Questions about the matrix below. Counting starts at 1.
1) What is the entry just left of the largest entry?
2) What is the entry just left of 73?
3) What is the entry just left of 128?
4) What is the entry at row 3, column 1?
5) What is the entry just right of 136?
6) What is the entry in row 3 and column 3?
7) What is the entry in row 1 and column 3?
8) What is the entry directly below 202?
[[152 178 186 161 110  90  84 175]
 [168 210 160 146  56 186 118 152]
 [148 156 202 134 136  73  84 191]
 [ 86 118 123  89 162 152 226  89]
 [147 175 199 153 128  70 104 178]
 [ 69 142 162  70 153 187 211  78]]
1) 152
2) 136
3) 153
4) 148
5) 73
6) 202
7) 186
8) 123

[[  89.1   68.5   66.8   61.2 -181.5 -130.1 -127.1  -59.4 -102.7]
 [   9.5 -104.1  126.5 -124.8 -179.0 -178.8 -158.0 -188.0  -81.2]
 [-149.7  -23.7  122.3 -169.0  155.7   82.5   79.6  124.2  126.9]
 [ 148.7 -119.7   77.9 -122.1  -32.5  -56.2   27.2   96.5  166.7]]
Give the entry just right of -181.5.
-130.1
Give the entry directly above -32.5.
155.7
The entry just right of -130.1: -127.1
The entry directly below 9.5 is -149.7
Give the entry in the top-right corner.
-102.7
The first entry, reading row by row -> 89.1
The entry directly above 79.6 is -158.0
Give the entry just right of 77.9.
-122.1
The entry just right of 155.7 -> 82.5
The entry directly below 155.7: -32.5
The largest entry in the last column: 166.7
Give the third largest entry.
148.7
The smallest entry -> -188.0
Give the third entry, reading row by row.
66.8
Give the second entry on the main diagonal.
-104.1
Give the entry just right of -32.5.
-56.2
Give the third entry on the diagonal from the top-right corner.
79.6
Give the entry directly above the smallest entry.
-59.4
The 2nd smallest entry: -181.5
Give the second-last entry, reading row by row.
96.5
The entry just right of 124.2 -> 126.9
Give the first entry of the smallest entry's row.
9.5
The second entry, reading row by row -> 68.5
The entry just right of the smallest entry is -81.2
Give the entry directly below 126.5.
122.3
The entry directly below the smallest entry is 124.2
Give the fourth entry, reading row by row.
61.2

Questions about the array below.
1) Read off the fifth-last entry, reading row by row.
2) Read off the entry in the top-left corner.
3) Read off the entry in the bottom-left corner.
4) Read off the second entry on the main diagonal.
5) Read off the entry just right of the largest entry.
6) Read off the smallest entry in the last row.
7) Read off the second-last entry, reading row by row.
8) Read off the last entry, reading row by row.
[[  0   1  -3 -19  11   4  -7   9   3  -4   6   5]
 [-10   7  23  39  -7 -30  16 -11 -11  35 -13  -1]
 [-17  13  25  29  -4 -34  10 -16  -5  37  -9   6]
 [  9  -5  -6  -5  -1   9  -1   6   1  -8   3  -3]
 [ -1   3   9  24  -9  -9   8 -12 -15  11  -6  -4]
 [  3   4  -1   7  -8   5   6  -4  -1  -5   0  -9]
 [ 11  -5   2  27 -14   4   7  -9  -6   1  -7 -14]
 [  6  -4  -1  10  -3   3   3  -3  -3   0  -1 -16]
 [-15   8   3 -30  19 -11  -7  11   7   7   9  20]
 [  2   0   5  28 -13  -4  11 -11  -4   8  -8  -8]
 [  8  -7 -10  -5  -4  15  -1   2   2 -17   3  -5]
 [-15  10  11 -15  17 -18  -7   4   3  19   2  17]
 [-13   9   0 -21   9  -2  -5   4   7   0   8  16]]
1) 4
2) 0
3) -13
4) 7
5) -7
6) -21
7) 8
8) 16
